Below are the code and all the weights of a small trained network. Each question names an input and a class and asks about switching units off, where a switched-off unit gives its printed mean instead of its output.

import numpy as np


def w(rows, s, z=0):
    codes = np.array(rows[::2]) - 128.0
    scale = np.full(codes.shape[1], s)
    scale[-1] = z or s
    return codes * scale


def norm(h):
    return h / np.sqrt((h * h).mean(-1, keepdims=True) + 1e-5)


def f(y):
    return y / 2 * (1 + np.tanh(0.7978845608 * (y + 0.044715 * y**3)))


def log_softmax(a):
    a = a - a.max(-1, keepdims=True)
    return a - np.log(np.exp(a).sum(-1, keepdims=True))


def net(x, mask):
    res = np.array(x, float).reshape(1, 6) / 4 @ E
    u = 0
    for l in range(2):
        y = f(norm(res) @ A[l][:, :-1].T + A[l][:, -1])
        res = res + np.where(mask[u : u + 16], y, B[l][:, -1]) @ B[l][:, :-1]
        u += 16
    return log_softmax(norm(res)[-1] @ U[:, :-1].T + U[:, -1])


A, B = {}, {}
E = w([
[36,197,161,166,184],'x0',
[190,170,69,167,204],'x1',
[73,3,16,83,126],'x2',
[89,9,189,169,224],'x3',
[132,171,65,117,206],'x4',
[189,72,70,240,105],'x5',
],0.0059)
A[0] = w([
[174,187,130,128,126,113],'0.n1',
[118,168,166,122,43,21],'0.n2',
[211,206,176,122,34,106],'0.n3',
[151,47,115,129,219,30],'0.n4',
[81,82,59,140,91,104],'0.n5',
[68,11,132,151,148,135],'0.n6',
[109,73,78,73,47,50],'0.n7',
[157,37,115,129,227,11],'0.n8',
[169,150,122,162,136,50],'0.n9',
[115,129,55,54,84,15],'0.n10',
[225,123,107,240,97,36],'0.n11',
[43,250,77,153,210,16],'0.n12',
[208,119,90,254,92,18],'0.n13',
[234,141,101,183,140,59],'0.n14',
[165,228,211,81,119,3],'0.n15',
[80,99,203,156,56,135],'0.n16',
],0.0094,0.0053)
B[0] = w([
[102,129,152,103,100,164],'0.n1',
[156,83,112,100,167,151],'0.n2',
[178,152,148,109,165,244],'0.n3',
[155,72,156,118,187,164],'0.n4',
[157,141,159,104,99,191],'0.n5',
[140,81,189,124,113,252],'0.n6',
[80,127,79,87,85,194],'0.n7',
[152,68,174,114,216,168],'0.n8',
[129,126,115,131,92,119],'0.n9',
[135,114,54,60,96,160],'0.n10',
[168,158,85,204,112,184],'0.n11',
[11,208,75,107,200,205],'0.n12',
[213,149,122,193,123,180],'0.n13',
[87,131,109,203,110,176],'0.n14',
[153,144,218,122,123,190],'0.n15',
[121,121,171,137,97,218],'0.n16',
],0.012,0.0045)
A[1] = w([
[186,142,96,224,109,26],'1.n1',
[190,146,76,228,106,11],'1.n2',
[151,53,133,127,198,5],'1.n3',
[89,221,120,120,193,3],'1.n4',
[197,159,61,246,90,34],'1.n5',
[104,57,121,148,172,97],'1.n6',
[166,40,120,122,217,21],'1.n7',
[114,63,116,140,192,23],'1.n8',
[90,232,92,133,137,73],'1.n9',
[40,228,82,103,218,25],'1.n10',
[90,141,104,162,48,113],'1.n11',
[116,112,180,215,163,68],'1.n12',
[63,150,173,173,150,142],'1.n13',
[99,67,177,83,113,177],'1.n14',
[117,134,14,86,98,77],'1.n15',
[143,119,51,232,107,18],'1.n16',
],0.013,0.0064)
B[1] = w([
[193,192,73,172,152,181],'1.n1',
[169,233,84,222,153,187],'1.n2',
[153,59,53,149,172,157],'1.n3',
[76,56,101,44,176,183],'1.n4',
[119,218,57,203,185,212],'1.n5',
[180,89,145,94,167,162],'1.n6',
[183,48,49,147,219,173],'1.n7',
[207,49,114,155,154,146],'1.n8',
[99,52,151,138,204,192],'1.n9',
[13,140,186,80,224,232],'1.n10',
[126,67,121,129,139,156],'1.n11',
[98,161,66,145,126,178],'1.n12',
[63,138,56,115,113,189],'1.n13',
[143,126,81,202,127,254],'1.n14',
[160,142,54,55,83,198],'1.n15',
[113,250,168,175,122,171],'1.n16',
],0.013,0.0068)
U = w([
[212,242,60,222,185,107],'0',
[214,222,245,75,81,99],'1',
[213,6,57,188,217,105],'2',
[121,22,176,175,35,99],'3',
[46,177,185,206,69,2],'4',
[180,130,41,28,45,144],'5',
[38,139,151,46,221,197],'6',
],0.019,0.0064)

Each question gives the input, the list of numbers given to net, and the class t.
The units are the neurons (one row each of A and B). Each row of codes is followed by its name. A weight is (code - 128) times the scale printed after its matrix; where a second scale follows, it is the last column's (A, B and U).
mask holds one flag per neuron, layer by layer. A switched-off neuron (its flag False) gives its mean, the last column of its row in B, instead of its output. The means were averaged over made-up inputs and are rounded, as every weight is.
A unit's drop is (log p(t) with every unit on - log p(t) with that unit switched off) / (log p(t) with every unit on - log p(t) with every unit switched off).
The circuit of an input: a set's keep is (log p(t) with only the set's units on - log p(t) with every unit switched off) / (log p(t) with every unit on - log p(t) with every unit switched off). Starting from the 12 units with the biggest drops (on a tie, the unit counted first), units are removed one at a time, each time the one whose removal leaves the highest keep (on an exact tie, the one counted first), for as long as the keep stays at least 0.8.
units of the circuit, in order: the units of the circuit, biggest drop first
unit that matters most: the unit with the biggest drop
k most important neurons: the k neurons with the biggest drops, biggest first
top k neurons in layer l: the k neurons of layer l with the biggest drops, biggest first
drop when u is switched off: that unit's drop, to one decimal
input [-6,-3,3,-2,-7,1], class 5: units of the circuit, in order -> (0.n7)
input [4,1,6,-3,7,6], class 6: units of the circuit, in order -> (0.n12; 1.n10)
input [7,5,4,1,1,4], class 6: units of the circuit, in order -> (0.n12; 1.n10)
input [-2,-5,-3,-5,6,-5], class 1: 3 most important neurons -> (0.n15; 0.n3; 0.n14)
input [-5,-4,-4,5,-7,4], class 3: top 3 neurons in layer 0 -> (0.n16; 0.n6; 0.n14)
input [-7,-2,8,0,-8,-6], class 5: top 2 neurons in layer 0 -> (0.n7; 0.n10)
input [-6,7,1,4,1,5], class 0: 2 most important neurons -> (0.n11; 0.n13)
input [-7,6,0,6,8,7], class 0: 3 most important neurons -> (0.n11; 0.n13; 0.n14)
input [0,-1,-8,2,-5,2], class 1: 2 most important neurons -> (0.n15; 0.n3)
input [4,-8,0,-6,1,2], class 1: 2 most important neurons -> (0.n12; 0.n3)
input [2,-4,-3,7,7,-2], class 2: top 3 neurons in layer 0 -> (0.n4; 0.n8; 0.n6)
input [-3,-1,-5,2,6,-3], class 6: drop when 0.n5 is switched off -> 0.0
input [-3,0,5,-5,6,-7], class 5: drop when 1.n15 is switched off -> 0.5
input [2,2,-8,-8,-4,-6], class 1: unit that matters most -> 0.n15
input [-8,-4,-5,0,-5,1], class 1: drop when 0.n3 is switched off -> 0.1
